Below are the code and all the weights of a small trained network. Each question names an input and a class and asks about switching units off, where a switched-off unit gives its printed mean instead of its output.

import numpy as np


def w(rows, s, z=0):
    codes = np.array(rows[::2]) - 128.0
    scale = np.full(codes.shape[1], s)
    scale[-1] = z or s
    return codes * scale


def norm(h):
    return h / np.sqrt((h * h).mean(-1, keepdims=True) + 1e-5)


def f(y):
    return np.maximum(y, 0)


def log_softmax(a):
    a = a - a.max(-1, keepdims=True)
    return a - np.log(np.exp(a).sum(-1, keepdims=True))


def net(x, mask):
    res = np.array(x, float).reshape(1, 6) / 4 @ E
    u = 0
    for l in range(4):
        y = f(norm(res) @ A[l][:, :-1].T + A[l][:, -1])
        res = res + np.where(mask[u : u + 9], y, B[l][:, -1]) @ B[l][:, :-1]
        u += 9
    return log_softmax(norm(res)[-1] @ U[:, :-1].T + U[:, -1])


A, B = {}, {}
E = w([
[219,127,59,233],'x0',
[63,120,64,169],'x1',
[178,131,172,102],'x2',
[163,26,102,1],'x3',
[128,32,236,148],'x4',
[86,127,89,155],'x5',
],0.0075)
A[0] = w([
[46,61,97,151,97],'L0N0',
[1,158,196,119,216],'L0N1',
[108,109,56,203,112],'L0N2',
[147,144,100,146,3],'L0N3',
[139,19,135,58,113],'L0N4',
[79,169,29,177,177],'L0N5',
[218,92,136,152,9],'L0N6',
[165,96,58,62,76],'L0N7',
[181,114,168,180,141],'L0N8',
],0.0099,0.0025)
B[0] = w([
[183,132,158,120,194],'L0N0',
[201,115,249,101,253],'L0N1',
[182,92,253,128,210],'L0N2',
[166,144,124,141,141],'L0N3',
[41,187,6,146,247],'L0N4',
[189,162,126,82,248],'L0N5',
[186,94,123,167,175],'L0N6',
[114,57,92,164,214],'L0N7',
[93,119,127,209,183],'L0N8',
],0.0066,0.0056)
A[1] = w([
[128,100,155,123,26],'L1N0',
[137,231,111,128,234],'L1N1',
[48,85,160,75,172],'L1N2',
[125,56,80,176,156],'L1N3',
[182,145,107,124,70],'L1N4',
[87,187,152,110,130],'L1N5',
[127,179,99,152,2],'L1N6',
[87,94,115,2,106],'L1N7',
[78,150,95,63,123],'L1N8',
],0.0097,0.0034)
B[1] = w([
[104,106,191,122,135],'L1N0',
[145,150,126,46,228],'L1N1',
[58,212,108,184,230],'L1N2',
[231,146,55,85,222],'L1N3',
[178,214,143,160,168],'L1N4',
[198,116,83,12,173],'L1N5',
[136,193,214,72,139],'L1N6',
[2,96,95,153,254],'L1N7',
[75,63,143,199,196],'L1N8',
],0.0068,0.0049)
A[2] = w([
[105,233,140,96,32],'L2N0',
[184,246,1,201,159],'L2N1',
[65,166,74,26,137],'L2N2',
[95,210,171,132,163],'L2N3',
[182,109,131,62,158],'L2N4',
[113,4,122,79,233],'L2N5',
[206,180,174,165,42],'L2N6',
[94,62,32,177,6],'L2N7',
[134,241,128,131,47],'L2N8',
],0.0096,0.0019)
B[2] = w([
[254,88,103,120,172],'L2N0',
[164,194,208,102,253],'L2N1',
[52,67,107,123,213],'L2N2',
[136,63,179,92,186],'L2N3',
[134,138,44,143,177],'L2N4',
[117,207,66,130,197],'L2N5',
[96,168,178,128,207],'L2N6',
[156,137,138,64,195],'L2N7',
[216,172,149,105,173],'L2N8',
],0.009,0.0071)
A[3] = w([
[153,83,158,78,185],'L3N0',
[136,109,147,99,3],'L3N1',
[95,133,59,209,191],'L3N2',
[47,141,93,177,135],'L3N3',
[197,48,87,109,166],'L3N4',
[54,89,102,108,124],'L3N5',
[109,122,248,82,192],'L3N6',
[153,124,142,185,163],'L3N7',
[204,87,184,42,158],'L3N8',
],0.011,0.0037)
B[3] = w([
[115,92,1,105,187],'L3N0',
[215,157,238,138,131],'L3N1',
[177,211,157,85,165],'L3N2',
[156,224,190,131,177],'L3N3',
[111,144,39,89,184],'L3N4',
[62,177,173,123,198],'L3N5',
[72,38,129,141,246],'L3N6',
[92,84,165,133,167],'L3N7',
[125,105,15,141,255],'L3N8',
],0.0097,0.0072)
U = w([
[168,82,82,93,206],'0',
[67,125,109,102,63],'1',
[197,151,188,131,128],'2',
[161,113,97,116,108],'3',
[111,65,151,153,241],'4',
[69,130,147,107,43],'5',
[158,92,190,249,3],'6',
],0.016,0.0036)

Each question gives the input, the list of numbers given to net, and the class t.
The units are the neurons (one row each of A and B). Each row of codes is followed by its name. A weight is (code - 128) times the scale printed after its matrix; where a second scale follows, it is the last column's (A, B and U).
mask holds one flag per neuron, layer by layer. A switched-off neuron (its flag False) gives its mean, the last column of its row in B, instead of its output. The means were averaged over made-up inputs and are rounded, as every weight is.
A unit's drop is (log p(t) with every unit on - log p(t) with that unit switched off) / (log p(t) with every unit on - log p(t) with every unit switched off).
The circuit of an input: a set's keep is (log p(t) with only the set's units on - log p(t) with every unit switched off) / (log p(t) with every unit on - log p(t) with every unit switched off). Starting from the 12 units with the biggest drops (on a tie, the unit counted first), units are removed one at a time, each time the one whose removal leaves the highest keep (on an exact tie, the one counted first), for as long as the keep stays at least 0.8.
units of the circuit, in order: the units of the circuit, biggest drop first
unit that matters most: the unit with the biggest drop
k most important neurons: the k neurons with the biggest drops, biggest first
k most important neurons of layer l: the k neurons of layer l with the biggest drops, biggest first
drop of u: that unit's drop, to one decimal
input [2,2,-2,-4,-4,-5], class 2: units of the circuit, in order	[L2N1]
input [7,-7,1,-2,1,-8], class 6: units of the circuit, in order	[L0N8; L0N5; L3N7]
input [2,-2,-3,-3,-5,2], class 2: 2 most important neurons	[L2N1; L1N4]
input [0,4,3,6,-8,-5], class 1: units of the circuit, in order	[L2N2; L1N7; L3N5]
input [0,-5,-8,-7,3,-8], class 4: units of the circuit, in order	[L3N6; L2N3]
input [3,7,-3,-4,1,5], class 6: units of the circuit, in order	[L0N2; L0N4]
input [0,4,5,4,3,-7], class 5: 2 most important neurons	[L0N4; L1N7]
input [-7,0,-7,-7,2,0], class 4: units of the circuit, in order	[L0N1; L3N6; L0N4]
input [-6,0,3,-1,-4,5], class 0: 2 most important neurons	[L0N1; L2N0]
input [-1,-2,-2,-5,-5,-1], class 0: 2 most important neurons	[L1N1; L3N8]
input [-5,-5,-8,-1,-3,-4], class 0: 2 most important neurons of layer 0	[L0N1; L0N4]
input [-2,-7,5,-6,-7,0], class 0: 3 most important neurons of layer 1	[L1N1; L1N5; L1N2]
input [1,-7,-3,-6,3,-6], class 6: 2 most important neurons of layer 2	[L2N2; L2N7]
input [5,0,-1,0,-1,-1], class 2: unit that matters most	L0N1
input [3,2,-3,-1,5,6], class 6: 2 most important neurons of layer 1	[L1N1; L1N5]
input [-1,-3,8,4,7,-2], class 5: drop of L3N3	-0.1
input [0,-4,5,5,4,0], class 5: drop of L1N7	0.3
input [8,0,-8,-5,-3,7], class 2: drop of L1N7	0.0
input [4,6,7,-8,-1,5], class 2: drop of L1N1	0.1
input [0,6,-2,8,6,-8], class 5: most important neuron	[L3N5]
input [1,4,-6,-2,-2,-5], class 2: 2 most important neurons of layer 1	[L1N4; L1N7]
